Small tables with named rows and columns. After each table, cells are looked up by row and column.

Table vamor
,bugipi,bigum,kod
nerigag,206,208,52
tofo,201,204,39
nifi,181,190,28
muf,200,202,82

bugipi of nifi is 181
kod of nerigag is 52
bigum of muf is 202
kod of muf is 82
bugipi of muf is 200
bigum of nifi is 190
kod of tofo is 39
bugipi of nerigag is 206
bigum of tofo is 204
bigum of nerigag is 208
bugipi of tofo is 201
kod of nifi is 28

gukasa =
	buf	vul	lifikop	sovute	fir	laf	baguk	defira	nitag	pid
likonek	0.50	0.48	0.49	0.41	0.45	0.42	0.43	0.56	0.48	0.50
zop	0.72	0.36	0.55	0.35	0.44	0.45	0.45	0.48	0.59	0.57
metoza	0.28	0.59	0.57	0.34	0.53	0.36	0.48	0.28	0.58	0.57
muz	0.52	0.53	0.44	0.53	0.41	0.51	0.42	0.39	0.53	0.55
venuga	0.50	0.57	0.43	0.28	0.59	0.63	0.50	0.36	0.72	0.35
bofus	0.55	0.40	0.47	0.42	0.44	0.51	0.42	0.36	0.50	0.44
dotar	0.56	0.70	0.52	0.55	0.40	0.57	0.48	0.40	0.47	0.59
foz	0.47	0.56	0.51	0.38	0.58	0.59	0.54	0.40	0.57	0.35
zufe	0.38	0.48	0.50	0.21	0.55	0.79	0.49	0.53	0.26	0.71
zofurug	0.47	0.48	0.49	0.48	0.44	0.46	0.46	0.50	0.48	0.46
zabufo	0.49	0.47	0.47	0.44	0.44	0.45	0.48	0.46	0.50	0.48
mipuz	0.39	0.47	0.47	0.48	0.48	0.41	0.50	0.52	0.43	0.48
seroro	0.33	0.30	0.45	0.62	0.18	0.24	0.45	0.63	0.19	0.72
lanade	0.42	0.42	0.55	0.48	0.45	0.49	0.48	0.51	0.52	0.53

bofus, sovute -> 0.42
zop, pid -> 0.57
zufe, defira -> 0.53
muz, fir -> 0.41
foz, buf -> 0.47
zufe, baguk -> 0.49
zufe, sovute -> 0.21
zabufo, sovute -> 0.44
muz, vul -> 0.53
dotar, fir -> 0.40
venuga, nitag -> 0.72
bofus, nitag -> 0.50
zofurug, pid -> 0.46
zabufo, laf -> 0.45
mipuz, pid -> 0.48
zufe, lifikop -> 0.50
zabufo, defira -> 0.46
bofus, fir -> 0.44
Which row has the largest lifikop? metoza

ger:
cols = mor, biv, viv, ronof
taveve: [1696, 6861, 2110, 4951]
dit: [1198, 5751, 2447, 4989]
dazifut: [2066, 7651, 1895, 4943]
zole: [1070, 5379, 2562, 4987]
nove: [1386, 6222, 2306, 4958]

zole, biv => 5379
taveve, viv => 2110
dazifut, biv => 7651
nove, mor => 1386
zole, viv => 2562
dit, biv => 5751
nove, biv => 6222
dit, mor => 1198
Which row has the largest ronof? dit

Table tekaza
,kud,merozer,farepos,ligem
luf,-0.423,-0.744,0.471,0.275
sis,-0.183,-0.102,0.254,-0.348
gug,0.487,0.372,-0.295,0.109
gomino,-0.689,0.486,-0.175,-0.726
gav,0.139,-0.239,-0.236,0.291
lefo,-0.297,0.199,-0.135,-0.469
punadud,0.302,-0.244,0.522,0.003
bov,0.793,-0.145,0.297,-0.211
tof,0.872,-0.077,-0.123,0.103
pugema,0.338,-0.059,-0.443,-0.069
dumo,0.349,0.162,-0.121,0.334

gav, kud: 0.139
luf, merozer: -0.744
punadud, farepos: 0.522
gug, kud: 0.487
sis, ligem: -0.348
bov, kud: 0.793
tof, farepos: -0.123
pugema, merozer: -0.059
gav, farepos: -0.236
gug, ligem: 0.109
lefo, farepos: -0.135
tof, ligem: 0.103
bov, ligem: -0.211

tili =
|  | nek | tud |
|---|---|---|
| nak | 114 | 150 |
| vul | 195 | 196 |
| gem | 185 | 79 |
| mimav | 61 | 85 |
| tobezup | 211 | 238 |
| zuv | 244 | 204 |
| zagipu | 208 | 214 |
| faruta | 131 | 127 |
| tabi | 155 | 69 |

What is the nek of faruta in tili?
131
What is the nek of tobezup in tili?
211
What is the tud of nak in tili?
150
What is the nek of mimav in tili?
61
What is the nek of zuv in tili?
244
What is the nek of vul in tili?
195
What is the tud of faruta in tili?
127
What is the tud of tobezup in tili?
238
Row with the largest tud: tobezup

lur:
columns: ral, tebe
guruzu: [114, 112]
karuza: [57, 106]
kug: [237, 81]
sufora: [124, 89]
gekodu: [219, 126]
surubo: [107, 131]
koz: [110, 176]
kezi: [75, 227]
loz: [142, 148]

ral of kug is 237
tebe of guruzu is 112
ral of sufora is 124
tebe of karuza is 106
ral of loz is 142
ral of gekodu is 219
tebe of sufora is 89
tebe of gekodu is 126
tebe of loz is 148
tebe of koz is 176
tebe of kug is 81
tebe of kezi is 227
ral of guruzu is 114
tebe of surubo is 131
ral of surubo is 107
Which row has the largest tebe? kezi

zor.csv
,bafo,bor,zepide,mep,kel,petek,fikova,vivaba
sakad,2580,3071,3649,5401,3670,4321,3485,3726
zaz,3553,1797,3049,3902,4341,4074,3391,2507
relazum,1557,2119,4075,7764,3755,5300,3771,3665
mobimil,3481,4503,3088,2383,2931,2542,3427,4403

sakad, fikova -> 3485
zaz, mep -> 3902
zaz, bafo -> 3553
mobimil, petek -> 2542
relazum, vivaba -> 3665
sakad, mep -> 5401
sakad, petek -> 4321
relazum, kel -> 3755
mobimil, kel -> 2931
sakad, kel -> 3670
relazum, mep -> 7764
mobimil, bor -> 4503
sakad, bor -> 3071
mobimil, vivaba -> 4403
zaz, vivaba -> 2507
zaz, zepide -> 3049
relazum, bafo -> 1557
zaz, bor -> 1797
Row with the largest vivaba: mobimil

kaze.csv
,bek,kavovif,mirat,pokevod,firi,lovuta,kop
ritudi,48.3,30.9,33.1,53.1,61.8,22.2,38.9
soka,51.8,33.6,37.2,60.3,64.8,5.8,30.0
kodup,46.6,28.4,20.7,50.9,31.1,9.0,35.4
nerep,48.9,30.7,29.6,55.3,49.1,9.9,33.9
bepumop,49.6,32.5,39.8,54.0,78.0,28.5,39.9
kez,39.6,24.2,21.0,34.0,50.9,59.9,59.8

What is the lovuta of bepumop in kaze?
28.5
What is the pokevod of kez in kaze?
34.0
What is the kop of ritudi in kaze?
38.9
What is the bek of kodup in kaze?
46.6
What is the bek of ritudi in kaze?
48.3
What is the firi of nerep in kaze?
49.1
What is the pokevod of soka in kaze?
60.3
What is the kop of bepumop in kaze?
39.9
What is the mirat of kez in kaze?
21.0
What is the lovuta of kodup in kaze?
9.0
What is the lovuta of ritudi in kaze?
22.2
What is the bek of bepumop in kaze?
49.6
What is the lovuta of soka in kaze?
5.8
Row with the largest kavovif: soka

fubo =
|  | dal | temop | sefigu | gemana | zakoro | fivep | fafala |
|---|---|---|---|---|---|---|---|
| nanar | -0.329 | 0.459 | -0.693 | -0.328 | 0.005 | -0.652 | 0.103 |
| nor | -0.153 | -0.632 | -0.725 | -0.327 | -0.023 | -0.656 | -0.134 |
| lika | -0.361 | 0.585 | -0.716 | -0.291 | 0.054 | -0.727 | 0.207 |
| navabev | -0.072 | -0.727 | -0.823 | -0.217 | 0.198 | -0.741 | -0.040 |
| naluva | -0.185 | -0.603 | -0.690 | -0.360 | -0.093 | -0.623 | -0.171 |
| kopu | -0.300 | 0.284 | -0.656 | -0.372 | -0.053 | -0.557 | -0.031 |
| gedulis | -0.295 | 0.203 | -0.631 | -0.391 | -0.075 | -0.512 | -0.090 |

What is the sefigu of nor in fubo?
-0.725
What is the temop of kopu in fubo?
0.284
What is the dal of nor in fubo?
-0.153
What is the zakoro of kopu in fubo?
-0.053
What is the zakoro of nor in fubo?
-0.023
What is the fafala of naluva in fubo?
-0.171
What is the dal of kopu in fubo?
-0.300
What is the fivep of naluva in fubo?
-0.623
What is the zakoro of gedulis in fubo?
-0.075
What is the fafala of nor in fubo?
-0.134
What is the sefigu of gedulis in fubo?
-0.631
What is the gemana of kopu in fubo?
-0.372
What is the fafala of lika in fubo?
0.207
What is the fivep of kopu in fubo?
-0.557
What is the sefigu of navabev in fubo?
-0.823
What is the fafala of kopu in fubo?
-0.031
Which row has the largest gemana? navabev

Table vipaseg
         fovedum  gibabir  tos  ran  zunel  vimi  mik  tusame  fav  vime
puzegu       142      132  160  128    154   175  121     143  216    99
vezinu       151      132   88  178    146   154   96     150  151   199
taf          155      182  152  151    132   153   68     193  134   125
gima         153      179  189  151    134   155  154      61  129   118
nipem        147      102  157  152    137   200  102     154  134   113
raref        168      142  131  158    107   152   80     175  128   131
tok           68      105  159  110    182   114  160     102  134   129
litomug      175      132  156  156    126   211  112     145  147   116
pes          160      133  168  136     74   109  103     143   93   125
dep          168       90  154  173    134   154  116     158   97   175

mik of vezinu = 96
gibabir of puzegu = 132
zunel of taf = 132
mik of gima = 154
tos of tok = 159
fovedum of litomug = 175
vime of taf = 125
gibabir of taf = 182
gibabir of litomug = 132
vime of gima = 118
vimi of litomug = 211
vime of dep = 175
fovedum of vezinu = 151
vime of tok = 129
gibabir of raref = 142
fovedum of gima = 153
tusame of vezinu = 150
Row with the largest tos: gima

tep.tsv
	sugel	refod	mabenuv	lelu	nekot	tabo	piduk	bos	dud	rifuluk
fus	8	-212	-143	22	-24	-154	-178	-93	-43	-55
dovig	114	-35	514	217	-220	85	-51	-80	48	275
modun	-97	-91	-25	-106	24	-221	-98	-118	-79	-128
vokinal	61	-163	-116	18	3	-273	-65	-44	-115	-103
lut	0	-179	-131	9	21	-179	-39	-71	-27	-112
seranu	-7	148	-212	52	-51	-207	-91	-9	-239	34
difosip	-254	149	-339	355	-305	119	172	-49	106	-151
riveba	-344	-528	31	79	-222	-369	-451	-161	-57	-59

lut, lelu: 9
modun, mabenuv: -25
vokinal, lelu: 18
seranu, refod: 148
difosip, nekot: -305
seranu, sugel: -7
lut, bos: -71
modun, refod: -91
vokinal, refod: -163

